In the rows, zero is written as 128.
Each row of numbers stands for one node and depends on some of the facts below. Use the named rows to name the rest.

Facts:
badris {β=vofek, κ=603, γ=fledil}
beklan {κ=969, γ=zesus}
besa {β=vado, κ=969, γ=dronan, lalos}
beskur {κ=429, γ=dresis}
biflom {κ=607, η=gokek, γ=dresis}
biklum {κ=969, γ=stifluplo, dasta}
binos {κ=429, η=lotrem}
bogrulur {β=plistik, κ=130, γ=sasku, dresis, fledil}
brala {κ=607, γ=kunon, beskur}
bretrin {β=pledas, κ=607, γ=dresis, rutrul}
bropa {κ=603, γ=grezo, guna}
brovu {β=flegrom, κ=607, γ=dogruklal, saron}
brusi {κ=607, γ=dresis, sobar}
bruski {β=klapla, κ=969, η=romil}
bufi {β=sobar, κ=607, γ=saron}
buplu {κ=607, η=liflol, tutim, fudri, tedoplo, γ=plistik, klevon, drufo, sabron}
dasta {κ=429, η=zoge, zatra}
datrel {β=sibror, κ=969, η=degru, topar, γ=plistik, stifluplo, zesus}
degru {κ=603, η=topar, floskibrur, fudri, γ=dubar}
dogruklal {β=gregrutro, κ=969, γ=librin, plistik}
donafus {κ=969}
drasam {β=tavi, κ=969, γ=rutrul}
dregrol {β=klevon, κ=969}
dresis {κ=969, γ=saron, zesus}
drimutak {β=zekle, κ=969, γ=plistik, bogrulur, zogan}
dritren {κ=969, γ=saron}
drodobi {κ=607, γ=zesus}
dronan {κ=429, η=klapla, γ=badris}
drori {β=pesko, κ=130}
drufo {κ=429, η=neklas, tavi, niskem}
drupo {β=sturan, κ=607, γ=plistik, dresis, zesus}
dubar {β=sugru, κ=130, γ=badris}
duga {κ=603, γ=saron}
dusta {κ=969, η=flabes, medral}
faske {κ=603, γ=sturan}
fenol {β=fivam, κ=969, η=vado, staflas}
fivam {κ=603, η=neklas, nufur, plestiser}
flabes {κ=969, η=topar}
flaflir {κ=603, γ=vado}
flebik {β=korafi, κ=607, γ=stifluplo, zesus}
fledil {κ=429, η=tevu, γ=plistik, saron, zesus}
fledul {κ=969, γ=skomam}
flefu {β=niflu, κ=969, γ=bogrulur, zesus}
flegrom {β=dusta, κ=969}
floskibrur {κ=429, η=stume}
flurem {κ=130, η=tavi, medral, fivam, γ=librin}
flutroklun {β=gilolos, κ=603, γ=sobar, zesus, sturan}
fozo {β=datrel, κ=969, γ=beskur, zesus}
fudri {β=romil, κ=603, η=flabes}
gezo {κ=603, γ=dronan, zesus}
gibro {β=leli, κ=607, γ=drasam}
gilolos {κ=603, γ=dubar}
gokek {κ=969, η=topar, lotrem, γ=nufur}
gragrak {β=tofladan, κ=130}
greflis {κ=130, γ=biflom}
gregrutro {β=besa, κ=130}
gretidu {β=vikil, κ=969, γ=fozo}
grezo {κ=429}
groflun {β=rudun, κ=607, γ=tosi, saron, tifom}
grora {β=kunon, κ=969, γ=kloflun, toraklos}
grubras {β=bropa, κ=607, η=tugrefle, γ=saron, staflas}
grudrin {κ=603, γ=zesus}
gruklugra {β=drupo, κ=603, γ=klagim, stifluplo}
grunaskal {β=tradra, κ=607, η=fudri, γ=zesus}
guna {κ=603, γ=kloflun}
guzor {β=donafus, κ=603, η=tevu, γ=gregrutro, topar, zesus}
kegruza {β=kloflun, κ=607, γ=zesus}
kipla {β=guna, κ=969, η=zoge, vado, fudri, zogan}
kivo {β=flaflir, κ=607, η=plestiser, γ=flegrom}
klagim {β=flabes, κ=969, γ=zesus}
klamom {β=tugrefle, κ=603, γ=bruski}
klapla {κ=130, η=plestiser, bruski, romil, pliflozak, γ=rutrul}
klaplafla {κ=603, η=tugrefle, dusta, γ=librin}
klevon {κ=429, η=seski, γ=grezo}
klina {β=stifluplo, κ=603, η=medral, staflas, γ=saron}
kloflun {β=dasta, κ=969, γ=zesus}
korafi {β=flutroklun, κ=130, γ=dogruklal}
kunon {κ=603, η=neklas, γ=kegruza}
lalos {β=dresis, κ=603, γ=kegruza, kloflun, grora, binos, drimutak}
leli {κ=969, γ=travo}
lemal {κ=130}
lesto {β=brovu, κ=969, η=tevu, γ=totu}
librin {κ=429}
liflol {β=madek, κ=429, η=topar, γ=gruklugra}
ligon {β=brusi, κ=969, γ=stume, bufi}
lotrem {κ=607, η=topar, γ=sasku, tifom}
madek {κ=429, γ=zesus, datrel}
mamus {β=gragrak, κ=969, η=vado, γ=vezel, duga}
medral {β=sasku, κ=130, η=topar, γ=skibik, zesus}
miplom {β=neklas, κ=603, γ=fledil}
movu {β=kegruza, κ=969, η=tugrefle, γ=librin}
muvam {β=dregrol, κ=969, γ=grezo}
neklas {β=dubar, κ=429, η=flabes, γ=dritren}
neskelem {κ=429, γ=drasam}
niflu {β=skibik, κ=429, γ=stifluplo}
nisatel {β=drodobi, κ=969, γ=saron, gruklugra, drimutak, datrel}
niskem {κ=607, η=stume, topar, γ=zesus}
nitik {κ=603, γ=sobar}
nufur {β=sozusten, κ=969, η=plestiser, bruski, romil, γ=kivo, fudri}
nupifle {β=zoge, κ=130}
pega {κ=969, γ=sasku, binos}
pesko {β=tosar, κ=130}
pledas {κ=603, γ=groflun}
plestiser {κ=969, η=lotrem, γ=biklum, saron, dresis, sibror, zesus}
pliflozak {β=drimutak, κ=429, η=flabes, fudri, γ=tifom}
plisim {β=rike, κ=969, γ=zesus}
plistik {β=stulidi, κ=429, γ=zesus}
reliplo {β=lotrem, κ=429, γ=pesko, tosar, flutroklun}
rike {β=drasam, κ=969, η=mamus}
romil {κ=130, η=tavi, γ=badris, fledil, zesus}
rudun {β=skomam, κ=603, γ=sturan}
rutrul {κ=607}
sabron {β=plisim, κ=607, γ=tosi, kloflun, drori}
saron {κ=969, γ=zesus}
sasku {β=skeflen, κ=429, γ=fledil}
seski {κ=607, η=zoge, γ=grezo}
sezuru {κ=130}
sibror {β=miplom, κ=969}
sizigi {κ=130, γ=flabes, fledil}
skeflen {κ=429, η=tutim, klapla, γ=fledil}
skibik {κ=607}
skomam {β=sabron, κ=603, γ=dusta}
sobar {β=seski, κ=969, γ=beskur}
sozusten {β=groflun, κ=969, η=neklas, topar, floskibrur, staflas, γ=klagim}
staflas {κ=969, η=topar, fudri, γ=plistik, dasta}
stifluplo {β=stume, κ=969, η=stume, γ=beskur, zesus}
stulidi {κ=429, γ=vofek, donafus}
stume {κ=603}
sturan {κ=969, γ=fledil}
suduk {β=lemal, κ=969, γ=tosar}
sugru {β=nupifle, κ=429}
tavi {β=sezuru, κ=429, η=medral, topar, fudri}
tedoplo {κ=969, η=topar, γ=tosi, plistik, saron}
tevu {β=suduk, κ=969, η=tavi}
tifom {κ=969, η=degru, binos, niskem, γ=bufi}
tofladan {β=fledul, κ=130, γ=plistik, zogan}
topar {β=gezo, κ=969, γ=stifluplo, zesus}
toraklos {β=gretidu, κ=607}
tosar {β=lesto, κ=607, γ=gibro}
tosi {κ=429}
totu {κ=603, γ=klagim, vofek, bogrulur, zesus}
tradra {β=tevu, κ=969, γ=klagim, vipos, liflol, zogan}
travo {β=grezo, κ=969, γ=dasta}
trozu {κ=969, γ=madek, zesus, tifom}
trudi {β=tedoplo, κ=130, η=topar, tedoplo, fenol}
tugrefle {β=grunaskal, κ=969, η=binos}
tules {κ=603, γ=badris, zesus}
tutim {κ=603, γ=vado, pliflozak}
vado {κ=607, η=sozusten}
vesis {κ=603, η=topar, fivam, γ=toraklos}
vezel {κ=603, η=flabes, neklas, tevu, fivam, γ=flegrom, gibro}
vikil {β=kipla, κ=607, γ=dresis}
vipos {β=medral, κ=429}
vofek {κ=429}
voklil {κ=130, η=flurem}
zatra {κ=607, η=vesis, floskibrur, γ=zesus, klina}
zekle {β=dronan, κ=130, γ=saron, stume, zesus}
zesus {β=flebik, κ=607, η=tutim}
zogan {κ=429, η=topar}
zoge {κ=607, η=flabes, topar, γ=flebik}
zukon {κ=969, η=zoge, topar, γ=plistik}

Named rows:
sasku: [110 131 138 158 136 133 153 128 124 108 137 137 105  99 114 116 144 156
 120 120 130 111 112 146 141 117 139 115 107 112 129 129 121 154 135 127
 131 135 115 124 142 128 120 139 133 149 131 131 120 132 121 113 105 120]
bogrulur: [109 122 135 135 135 111 145 119 117 137 111 139 110  98  80 127 169 142
 130 124 128 100 126 153 151 125 122 122  91  96 124 117 114 152 152 112
 134 153 126 127 150 114 131 165 117 141 147 114 132 131 125 104 109 125]
grunaskal: [110 128 169 107 131 120 149 154 118 121 127 136 136 162 190  85  64  72
 150 101 140 159 121 115 119 111 144 127 175 108  73 133 131 109 127 117
 122 127 139 135 142 118 127 116 119  94 120 115 104 140 129 103 124  96]
sozusten: [172 114  61 119 130 121  94 166 205 135 180 148 192 117 139 159 128  95
  94 126 121 127 153 131 102  95  51 135 120 158 216 145 141  90  84 110
 132  74 145 113 128 120 146 154 163 127 126 112 131 139 150 180 141 115]
buplu: [121 140 152 123 137 135 139 157 119 129 118 108 130 156 174  96 105  92
 130 107 139 141 108  93 110 108 147 136 162 124  98 122 136 120 142 113
 111 120 135 124 147 132 115 114 113 113 102 126 119 129 120 129 117 135]
sabron: [147 108 153 103 151 185 114 129 102 118 134 121 110 141 187 138 155 132
 145 145 113 109  97 100 114  92 158 125 122 110 100  92 155 138 155 105
 129  97 129 105 151 175 103 141 153 123 139 130 148 137 102 156 137 165]
rutrul: [115 128 169 136 131 157 128 114  94 113 116  97 117 142 157 109 115 129
 152 132 134 121  95 109 131 133 170 132 123 119 109 119 146 147 144 119
 123 126 127 119 134 154 109 120 126 122 126 152 143 125 103 143 123 141]
fivam: [125 144 145 102 117 163 146 129 135 135 130 115 118 145 166 113 100  92
 119  87 181 141 104  95 117  76 153 151 174 124 112 100 107 109 152 119
 103 117 152 134 128 159 113  37 119 113  43 137 164 126 109 118 159 127]
flurem: [128 136 103  88 118 108 136 133 151 163 120 146 134 121  96 133 152  97
 107  97 166 121 154 131 130  88  94 143 137 109 128 113  95 100 151 114
 115 154 148 139 141 112 144  98 110 120  93 113 144 131 131 104 147 119]
tavi: [151 111 121  89 142 107 137 203 158 148 134 133 123 142 161 144 149  39
 114 102 193 178 111  99 131  55  76 168 171 161 133 165 101  66 106 124
 135  96 109  89  86 141 143 115 111 139 103  77 150  88 101 136 110 163]
romil: [129 130  95  93 104 133 166 121 176 157 138 176 108 106  92 143 148 106
  98  91 179 126 155 155 144  73 106 137 140 103 125  90  66  92 147 124
 137 137 148 158 139 131 148  57 116 120  62 113 157 143 137  77 153  95]
nitik: [120 134 163 132 142 165 135 122  88 119 103 102 112 147 161 106 128 130
 147 135 115 113 101  98 117 130 177 131 134 108  91 102 150 150 161 114
 122 120 129 122 157 152 104 126 126 118 123 142 128 132 114 134 119 149]
stulidi: [123 132 125 131 134 132 129 119 115 116 125 127 123 127 131 125 141 157
 130 142 115 111 144 126 131 131 137 120 116 111 122 127 143 142 132 133
 130 141 118 131 147 135 125 123 142 134 138 155 124 134 128 129 129 131]
klaplafla: [125 142 152 112 134 157 134 137 113 131 115 108 119 149 164 103 115  96
 130 101 145 130  99  95 106 104 161 139 160 118  96 101 128 127 159 110
 105 118 142 126 151 143 107  97 113 111  87 127 129 129 117 125 134 140]
degru: [132 149 138 153 151 122 152 204 140 131  99  81 139 181 179  87 101  39
 125 109 142 154 102  68 104 119 135 170 182 150 117 140 150 107 135 106
 131  84 121 105 148 131 125 130  88 112  89 117 110 103 116 141  75 153]
dronan: [130 140 109 119 124 138 144 128 144 126 136 142 119 124 125 127 138 130
 104 114 147 125 137 130 124 100 126 130 136 121 131 117 112 117 136 131
 121 129 132 141 137 133 129  86 130 129  97 134 133 131 132 118 139 121]
brusi: [123 138 154 131 143 162 133 127 101 112 115 110 115 153 170 106 126 144
 139 140 112 116 121 101 117 126 170 122 137 107  93 104 155 147 150 119
 127 122 125 127 155 153 110 118 128 122 124 161 124 137 114 136 121 143]

Name these rows:
No name comes twice in this set of rows, the named rows included.
[109 117 141 122 126 111 130 103 104 143 101 122 123 104  80 134 155 133
 147 134 141 105 127 146 160 139 120 136  87 105 137 134 121 148 146 119
 132 166 130 119 131 116 138 157 117 133 150 126 149 125 118 118 127 127]  drori
[ 90 138 157  91 141  54 128 179 117 130 144 145 170 133 171  65  79  74
 127  63 162 154 133 117 113  71  83 121 168 103 103 185 125 111 111 107
  72 189 136 118 146  54 128 144 132 121 142  96  85 130 130 110 139  91]  pliflozak
[120 141 117 140 125 131 154 137 149 120 148 146 110 109 124 122 135 137
 100 102 153 126 125 140 133  92 127 124 136 117 134 123 105 128 131 128
 124 129 124 136 137 132 126  89 129 142  91 130 130 133 128 105 123 115]  skeflen
[127 124 166 101 120 160 144 124 114 144 118 123 117 146 154 112 100  78
 144  95 147 136  90 109 112 111 162 136 164 119  85  91 111 121 161 112
 115 112 149 134 138 132 112  98 111 102  89 102 133 134 128 107 142 120]  guzor
[126 116 126 124 126 137 138 110 118 116 126 143 120 136 138 129 126 143
 140 153 108 120 155 145 138 139 140 122 121 109 112 123 137 133 125 140
 149 137 120 144 142 142 136 126 143 122 146 145 119 140 138 116 133 114]  madek
[121 113 175 121 114 157 143 116 115 134 118 117 118 139 149 118  85  81
 158 112 151 146  89 123 131 137 162 136 147 132  98 110 118 122 141 121
 129 110 143 126 116 140 119 113 111 102 109 111 141 131 118 115 133 112]  zesus
[105 130 183 161 142 164 162 133 101 110 121 111  92 117 144  96 129 132
 141 109 134 114  63 124 131 122 181 122 125 111  94 104 127 161 159 109
 126 107 123 112 149 142  94 138 114 134 112 118 121 132 106 112  94 133]  badris
[150 122  94 111 108 118 121 118 156 135 148 169 143 119 103 155 119 135
 111 132 125 143 160 160 127 143  95 114 122 146 144 129 109  96 100 151
 136 128 130 152 103 112 148 122 139 122 144 114 112 138 158 119 144  96]  stifluplo
[116 126 178 136 130 157 129 108  87 122 106  96 116 131 141 113 114 124
 154 126 136 121  77 110 131 140 169 130 120 127 109 115 139 148 151 116
 116 126 132 111 125 143 105 134 116 122 125 134 142 123 105 137 124 142]  toraklos
[134 115 108 126 115 114 116 103 133 123 150 163 137 112 103 151 130 165
 125 147 105 129 157 165 135 152 107 102 105 134 142 139 123 127  96 153
 141 140 120 145 106 114 140 144 149 134 167 126 112 136 151 125 141 103]  trozu
[126 126 140 126 130 131 122 113 105 133 116 126 124 119 109 126 145 141
 139 130 119 110 115 132 128 142 137 123 108 121 125 121 130 144 144 125
 120 139 128 122 135 118 121 151 128 129 147 120 124 129 130 128 130 133]  reliplo

Now the same nodes, written a new way:
Named rows:
sezuru: [100 131 184  98 157 121 117  85  69 123 105 179  76 136 152 155 113 127
  85 109  72  89 163 134 175 140 147 144]
floskibrur: [117 149 159 113 166  96 157  74  87 163 134 110 147 119 144 128 138 110
  99 142  98 101 177 167 181 132 153 129]
tavi: [116 150 160  78 158 108 156  70  89 147 128 115 143 129 143 105 137 105
 110 144  89  89 179 143 170 144 135 128]
plistik: [116 144 175 113 139  98 126  81  69 138 143 142 155 156 132 135 100 121
 107 156 114 113 173 140 178 109 165 139]
flutroklun: [109 145 175 107 150  91 150 123  64 117 124 146  76 173 125 139 106 114
  84 125  73 137 175 135 172  89 178 151]
guna: [113 143 213  99 166  98 139 121  77 145 122 151  65 166 132 145 103 118
  83 116  64 132 178 121 157  95 173 142]
fivam: [114 160 172  62 156 121 169 112  86 125 116 111  63 139 140 121 137 103
  93 113  53 122 181 120 156 127 143 153]
brovu: [ 96 154 186 116 152  92 136 106  76 120 133 160 109 170 138 145 110 108
 103 124  83 123 176 137 165 109 179 127]
brala: [101 139 177 112 149  96 139 117  73 129 124 153 109 172 139 133 108 115
  91 135  78 119 182 139 176 101 173 134]
zatra: [102 142 172 106 151  94 160  96  64 133 132 113  94 154 123 121 138 109
 106 128  88 133 161 153 176 114 164 137]
ligon: [ 90 129 137 119 148  96 129  80  64 119 123 164 161 174 151 129 104 117
  98 158  95  83 171 154 179 119 164 117]
plestiser: [115 184 160  73 136 101 161  64  87 143 120 137 152 149 149  94 117 109
 125 137  86 109 177 132 183 145 144 130]
leli: [ 99 146 175 125 117 121 117  79  74 155 146 165 121 153 158 126 117 118
 100 156  81  90 182 150 179 128 171 132]
nisatel: [104 138 162 118 145  82 121  86  73 131 128 169 162 163 138 131 106 104
 107 148 112 110 172 157 174 120 174 115]
tedoplo: [ 83 154 168 123 143 114 150  63  82 162 133  99 141 136 155 122 137 123
 128 126  79  95 166 154 155 148 152 126]
kloflun: [111 136 175 111 139  99 122  77  61 140 135 152 148 158 133 137  99 125
  99 149 113 109 170 140 177 121 162 135]
flegrom: [121 137 179 114 150 105 116  89  81 141 128 155 147 133 148 144 113 111
  93 147 106  99 178 150 169 126 163 134]

Rows to name:
No name comes twice in this set of rows, the named rows included.
[107 113 165 113 162 102 122  78  68 151 132 136 133 131 139 141 129 108
  90 145 110  90 164 164 165 127 158 126]  rike
[110 136 157 113 132  97 121  76  64 149 142 190 124 164 157 122 113 111
  92 162  90  94 179 146 194 119 172 117]  sobar
[ 94 142 134 126 129  94 153 121  69 104 129 173 108 179 141 126 122 103
  81 149  78 119 183 157 197  97 186 129]  gibro
[113 167 160  97 143  93 165  71  90 162 126 115 149 144 150  95 128 108
 119 143  80 109 182 153 182 137 150 126]  neklas
[102 122 177  97 143  98 143 105  69 128 129 120  87 153 129 107 145  98
 109 132  84 126 156 148 159 115 164 135]  buplu
[108 149 199 107 141 111 133  99  66 128 140 140  95 152 121 145 103 133
  94 131  90 129 174 123 170 104 168 152]  drodobi
[114 167 122  82 174  83 195 112  84 125 105 118  88 147 137 126 147  93
  79 113  64 130 175 154 199 120 157 143]  fudri
[109 124 169 113 134  96 136  74  62 156 133 112 134 140 129 111 144 110
 116 146 111 116 150 161 170 122 158 128]  datrel
[111 130 149 111 148  85 129  81  65 136 126 182 145 166 145 118 105 107
  94 158 101 100 173 154 189 110 167 116]  travo
[113 139 198 106 162  84 133 105  75 136 124 160 101 166 129 133 103 114
  95 128  85 128 175 137 164 100 172 128]  vikil
[125 154 162  89 117  95 160 116  84 112 117 162 102 169 136  89 142  82
 102 137  78 147 174 148 184 112 169 132]  kivo
[117 134 181  92 127 109 128  82  75 139 121 147 136 152 145 100 126 101
 117 144  96 111 170 147 161 134 154 128]  lesto
[106 141 158 112 159  82 152 136  70 100 113 161  91 183 125 142 112 101
  80 127  81 142 173 140 175  90 182 135]  klamom
[105 136 197 118 139 117 114  76  75 158 136 155 131 151 155 132 103 123
 101 146  89  97 178 140 159 126 161 129]  fledul
[ 94 146 157  91 160  73 152 120  66  98 128 127  89 176 122 128 152  82
 110 110  84 139 153 153 158 106 177 117]  klina

